Each row has a hidden stage along a path, written after it and counted from one end. A new block has a new path.
15; -160; -179; 23; 149; -169; -199; 74; 26; 206; 31; 119; -36; -146; -100; -44; 123; -18; -91; -146; -16; -17; -137; 103; -24; 187; 41; -103; -51; 97; -309; -70; -127; 333; -192; 56; -552; -31; -378; 20; 101; 143 -> 33
180; -107; 28; 2; 113; 128; -39; -266; 130; 155; 145; -127; -101; -176; -27; -19; -25; 46; -124; -156; -19; -12; -221; -126; -519; -174; -64; 39; -247; 107; -167; -92; -316; -82; 16; 254; -93; -124; -181; -100; 30; -38 -> 15
63; -107; -56; 30; 289; -157; -60; 241; -78; -12; -8; -58; 6; -147; -80; 92; 93; 121; -182; -155; -26; -100; -45; 26; -24; 85; -79; -19; 2; -66; -118; -34; -181; 293; -325; 164; -526; -2; -99; 27; 78; -63 -> 28
-337; -10; 103; -149; -244; 99; 116; 164; -49; -356; -46; -72; -171; -72; 45; 61; 54; -125; 248; 6; 102; -96; -6; -123; -94; -65; -72; -35; 45; 68; 147; 168; 158; -37; 43; 82; 15; 206; 332; 178; -409; 281 -> 24
100; -294; -42; -206; -236; -174; 325; 271; -110; -316; -32; -253; -18; 56; 68; 135; -93; -154; 118; 47; 28; -17; -64; -160; -284; -97; -232; -37; 296; 47; -200; -190; -63; -81; 243; 290; -323; -23; 467; 154; -147; 102 -> 21
-410; -108; 79; -24; -29; -51; -146; -38; 130; -387; -172; 247; -218; -191; -321; -181; 234; 420; 89; -130; 128; -16; -187; -301; 58; 60; 59; -98; -216; 199; 89; 14; 22; -5; -115; 2; -44; -238; 88; -305; -196; -140 -> 33
17; 197; -378; -99; -327; 160; 535; -201; 9; 343; 68; -124; -23; 73; 256; 30; -172; -215; -3; 294; -133; 105; 162; 55; 125; -52; -10; -138; 392; 51; -180; -123; -44; -178; 27; -218; -67; -215; 199; 371; 237; -16 -> 6
39; 147; -174; -51; -172; 244; 414; -366; 121; 272; 153; -101; -117; 48; 233; 48; -186; -299; 46; 226; -165; 10; 45; 64; -110; -119; -10; -16; 191; 89; -75; -82; -56; -204; 111; -72; 134; -122; 180; 265; 174; 57 -> 16
13; 110; 21; 207; 327; -23; -125; -275; 172; 74; 130; 158; 133; 214; 102; 68; 23; 41; -3; 37; -83; -189; 193; 74; 123; -57; 220; 51; -165; 68; 216; -43; 61; 31; -172; 117; 86; 10; -110; -241; 132; -147 -> 25
-328; -52; -96; -323; -602; 151; 179; 12; 9; -71; -62; -71; -158; -68; 29; -123; 73; -98; 327; -63; 144; 14; -119; -257; -238; -138; -41; -227; 44; 203; -163; 15; 70; -196; 234; -65; -81; -42; 213; 165; -356; 306 -> 5
12; 168; -82; 288; 272; 182; -50; -400; 215; 145; 206; 126; -119; -96; -17; 35; -43; 94; -141; 55; -61; -35; 41; 71; 51; 18; 168; 84; -175; 110; 133; 25; -129; -30; -264; 33; 209; -6; -256; -70; 127; -208 -> 14
-328; 317; -18; -290; -425; 460; 283; -205; 2; 180; 40; -67; -221; -116; 143; -56; -16; -125; 225; 80; 64; -32; 40; -110; -178; -300; 150; -189; -54; 90; -68; 81; -31; -350; 33; -333; 288; -196; 208; 326; -166; 85 -> 31
-188; 48; -76; -319; -377; 66; 223; 248; -137; 83; 20; -260; -6; -216; -51; -28; -99; -31; 73; -9; 184; 178; -38; -148; -226; -128; -78; -139; 235; 40; -301; -122; -204; -101; 14; -69; -102; -220; 213; 288; -129; 42 -> 33
103; -253; -71; 219; 257; -256; -184; -10; 80; -188; -58; 52; 46; -103; -141; -14; 140; 392; -266; -113; 46; 36; -100; -181; -12; 86; -89; 35; -190; 96; 36; -40; -156; 205; -224; 370; -412; -49; -284; -356; -21; -177 -> 2
-330; 149; -183; 108; 151; 76; -47; -81; 68; -92; -14; 342; -227; -99; -168; -94; 131; 85; 61; 54; -60; -96; 22; 84; 416; 350; 210; -112; 78; 96; 51; 99; 220; 122; -337; -351; -92; -15; 89; 93; 130; -69 -> 30
72; -77; -99; 142; -122; 80; 116; -408; 70; -264; -38; 200; -211; 96; 172; -28; -9; 23; -18; 391; -7; 115; 47; -123; -36; -77; 161; -28; -101; 250; 17; 19; 110; -358; 241; 31; 166; -163; 69; -91; -84; -31 -> 29
159; -136; -168; 74; 201; -114; -67; 312; -142; -20; -31; -107; -21; -66; 94; 174; 138; 42; -91; -141; -42; -142; 74; 32; -26; 7; -29; -61; 27; -56; -137; -1; -171; 189; -175; 261; -634; 113; -177; 103; -51; 70 -> 9
95; 66; -290; 78; -198; 92; 120; -292; 75; 233; 218; -11; 17; 19; 103; -48; -220; -182; -16; 271; 36; 258; 73; 39; -78; 58; 114; -24; 221; 208; -216; -130; -26; -214; 147; -41; 141; -75; -61; 140; 111; 32 -> 10
-103; 32; -120; -92; -335; 323; 155; -300; 26; -117; -34; 37; -286; -30; 144; -99; 44; -37; 180; 144; 17; 34; -30; -220; -229; -151; 105; -137; -65; 210; -71; 74; 87; -441; 279; -102; 116; -126; 192; 95; -192; 125 -> 8
-339; 287; -29; 58; 22; 357; -113; -481; 275; 146; 158; 234; -167; -64; -116; -177; 49; 95; 188; -68; -4; -97; -16; -74; 18; 7; 287; -63; -202; 202; 143; 46; 89; -206; -125; -249; 405; -101; -11; -112; 40; -108 -> 12
23; 236; -251; 68; 22; 233; 275; -4; -103; 147; 102; -133; -108; -23; 274; 157; -116; -267; -8; 239; -142; 0; 243; 176; 137; 46; 39; -4; 335; -50; -1; 88; 27; -78; -85; -97; -75; 101; 153; 443; 105; 111 -> 13
-143; 134; -114; -108; -256; 253; 566; -388; 177; -56; 48; 77; -300; 31; 35; 18; -99; -65; 116; 209; -131; -127; -49; -79; 45; -114; 30; -101; 96; 121; 12; -94; 3; -283; -25; -263; 251; -254; 464; 202; 121; -224 -> 23
-154; 42; -131; 37; -197; 270; 182; -338; 112; -300; 30; 167; -358; -73; -73; -99; -30; 71; 152; 201; 19; 51; -65; -195; -39; 42; 146; -70; 33; 241; -1; 1; 108; -423; 140; -181; 302; -154; 344; 52; -76; -132 -> 13
78; -24; -224; 155; 41; -38; 180; 86; -34; -210; 103; 77; -111; 136; 132; 222; -66; -194; 103; 209; -63; -139; 197; 142; 224; 111; 132; -22; 242; 63; -9; -45; 96; -32; -51; 35; -112; 192; 181; 249; -20; -12 -> 18
157; 29; -200; -108; -52; -41; 389; 75; -80; 216; 126; -234; 85; 22; 143; 129; -213; -251; -96; 156; -94; 49; 73; 112; -63; 3; -130; -21; 394; -50; -236; -173; -128; 50; -69; 9; -251; -83; 231; 337; 244; -10 -> 25
14; -220; 153; -78; -10; 40; 49; -154; 131; -216; 66; -103; -200; -309; -274; -58; -17; 238; -139; -181; 121; 33; -392; -299; -531; -123; -191; 45; -266; 136; -112; -87; -308; -61; -69; 247; -10; -160; 62; -160; -128; -182 -> 23
131; -128; 28; 165; 227; 116; -267; -237; 106; -212; 233; 135; -195; -189; -242; -47; -28; 122; -74; -87; 133; -16; -223; -109; -376; 92; 155; 53; -297; 200; -124; -21; -89; -131; -101; 88; 118; 81; -109; -124; -75; -169 -> 22
-112; 33; -85; 180; 3; 23; -61; -434; 218; 42; 110; 228; -91; -110; -118; -144; -58; 127; -135; 195; 67; 211; -78; -35; 42; 107; 134; 25; -121; 252; 8; -23; -22; -45; -96; -33; 234; -161; -212; -168; 67; -120 -> 30
-204; 228; -127; -79; -194; 172; 270; 31; -54; 15; -1; -101; 13; 224; 361; 123; -40; -300; 310; 209; -104; -109; 348; 51; 177; -118; 92; -66; 330; 9; 160; 50; 227; -192; 160; -40; 57; 72; 379; 268; -82; 238 -> 13
-307; 256; 110; -47; -107; 292; 206; -256; 111; -192; 37; 38; -162; -66; -59; -22; -23; 209; 95; 85; 76; -65; 54; -212; -4; -200; 129; -30; -118; 86; 238; 37; -2; -318; -142; -158; 465; -199; 348; -27; -108; -303 -> 26
-180; 53; -54; -218; -320; 83; 22; 355; -203; -103; -15; -251; 91; 16; 151; 57; 24; -78; 267; -57; 185; 0; 189; -167; -167; -179; 28; -133; 178; 25; -67; 22; 43; -180; 144; 97; -140; 99; 228; 194; -361; 232 -> 7
-91; -185; -48; -89; -329; 84; 109; 180; -89; -513; 7; -68; -291; -179; -120; 43; -15; 59; 185; 29; 227; 58; -113; -270; -272; -57; 4; -80; 56; 185; -154; -27; -60; -310; 179; 106; 27; 36; 311; 155; -426; 3 -> 14
218; 67; -204; 126; -73; 189; -102; -273; 19; 234; 259; -33; 22; -73; 101; -13; -121; -30; -124; 110; 150; 167; 52; -23; -275; -84; 207; -35; -149; 178; -218; -21; -151; -221; -21; 23; 98; 33; -368; 74; -54; -37 -> 3
47; 7; -263; 199; 220; 1; -92; -415; 219; 327; 56; 240; -38; 63; 71; -102; 108; -17; -98; 9; -217; -70; -15; 114; 141; 179; 112; -56; -86; 146; -45; -13; 52; 158; -129; -16; -297; -64; -338; -133; 308; 64 -> 7
-79; -91; 112; -68; -87; 127; 79; -9; 25; -315; 105; -118; -221; -315; -247; -2; -73; 166; -50; -82; 196; 58; -250; -251; -399; -71; -102; 34; -120; 111; -64; -10; -205; -142; -102; 116; 135; -26; 195; 36; -235; -163 -> 23
-175; 128; -9; 236; 375; 178; -98; -257; 130; -212; 40; 296; -283; -115; -122; -12; 129; 154; -54; 15; -101; -198; -21; 34; 208; 213; 164; 29; -182; 65; 247; 191; 154; 58; -371; -145; 54; 84; 40; -47; 72; -157 -> 25
3; 34; -120; -157; 26; -115; 231; 189; -54; 313; 63; -239; 154; -73; 36; 73; -93; -120; -116; -56; -67; 7; 15; 87; -39; 10; -177; -43; 291; -93; -205; -151; -196; 262; -220; 54; -408; -111; 71; 218; 224; 24 -> 28
-263; 15; -131; -164; -40; -19; 52; 305; 6; -43; 142; 11; -55; -60; -226; 35; 0; -136; 292; -239; 40; -231; -48; 52; 70; 214; 54; -136; 270; 31; -172; -128; 54; 165; -220; -155; -220; 138; 311; 266; 0; 24 -> 18
66; 221; -206; 29; -210; 298; 253; -305; -7; 87; 101; -21; -53; 234; 388; 73; -121; -220; 183; 353; -70; 9; 321; -2; -6; -217; 257; -77; 150; 125; 3; -30; 110; -495; 273; -102; 270; -95; 212; 193; 1; 23 -> 11
-184; 82; -102; 145; 182; 247; 214; -473; 243; -117; -32; 204; -422; -230; -166; -125; 60; 203; -113; 73; -215; -41; -207; -97; 112; 190; -50; 25; -36; 118; 156; 79; 12; -66; -208; -161; 70; -222; 205; -44; 239; -219 -> 14
240; -109; 59; 107; 144; -72; -280; -189; 41; 12; 141; 11; 188; 144; 105; 16; -24; 73; -46; 27; 121; 30; 83; -102; -345; -215; 205; 28; -272; 160; -85; -136; -103; -180; 136; 312; 33; -74; -237; -311; -67; -72 -> 28
-178; -14; -35; -147; -143; 16; 142; 436; -178; -367; -26; -183; -53; -8; 13; 144; 6; -38; 269; -43; 103; -113; 137; -129; -20; -43; -16; -74; 291; -17; -1; -30; 49; -122; 38; 91; -143; 103; 489; 230; -271; 49 -> 15
-140; -86; 104; -187; -150; -61; -91; -204; 190; 155; 92; -43; 125; -98; -217; -202; -31; 179; 20; -186; 169; 118; -228; -257; -403; -162; -17; -57; -180; 201; -185; -235; -214; -55; 43; 127; 66; -331; -58; -302; -7; -105 -> 29
87; -2; -22; 1; 29; -28; 189; 115; -97; -88; 80; -236; 95; 84; 220; 175; -146; -217; -3; 168; -33; 13; 164; 33; -100; -61; -109; 88; 262; -34; 51; -13; 23; -20; 56; 237; -93; 126; 260; 172; -36; 124 -> 22
-190; -24; -5; -1; 128; 119; -105; 200; -78; -266; -26; -23; -210; -151; -23; 45; 134; -53; 147; -128; -18; -159; -25; -40; -60; 130; -23; -12; 48; 8; 77; 180; 123; 65; -80; 78; -248; 233; 185; 148; -200; 233 -> 15
-6; -128; -110; 88; 244; -145; -120; -174; 231; 272; 86; 40; 17; -187; -226; -111; 54; 166; -191; -244; -82; 13; -242; -18; -96; 161; -119; 16; -74; 103; -136; -149; -242; 320; -244; 191; -365; -146; -308; -221; 256; -73 -> 11
124; -189; 10; -93; 212; -119; -3; 223; -85; 28; 2; -200; 26; -64; 71; 105; 62; -143; -69; -188; -104; -159; -101; 28; -276; 10; -211; 9; 47; -76; -142; -12; -101; 278; -89; 290; -601; 115; 28; 94; 30; 228 -> 24
34; -73; -211; 44; -212; -56; 226; -13; -106; -255; -83; 77; -96; 170; 265; 83; -35; -159; 77; 419; -15; 99; 204; -3; 154; 12; 98; -79; 244; 141; -57; -5; 185; -208; 234; 13; -100; -40; 223; 165; -97; 132 -> 30
208; -168; -147; 119; 351; -149; -62; 73; 7; 9; 113; 66; -52; -46; -76; 107; 36; -43; -139; -106; -103; -176; -85; 135; -31; 201; 5; -9; 12; 6; -195; -88; -93; 273; -271; 112; -491; 104; -109; 65; 191; -53 -> 24
161; -70; -19; -64; 40; -121; 136; 189; -28; 145; 74; -245; 183; 216; 310; 276; -11; -225; 106; -88; -88; -255; 194; 73; -146; -300; -38; -16; 60; -57; -38; -146; -171; 95; 40; 389; -348; 93; -13; 85; -60; 140 -> 17
-71; -17; -93; -134; 33; 45; -104; 221; -70; 56; 144; -76; 22; 38; 29; 39; 7; -311; 279; -172; -11; -187; 27; 79; -162; 110; 68; -83; 194; 28; -182; -40; 124; 69; 32; 7; -280; 227; 177; 232; -42; 294 -> 17
148; 24; -77; 65; -132; 78; -182; -196; 40; 203; 233; -102; 176; 73; 162; -1; -123; -71; 40; 69; 182; 165; 134; -77; -347; -226; 202; -2; -113; 200; -141; -107; -128; -273; 210; 231; 177; 5; -286; -92; -154; 69 -> 9
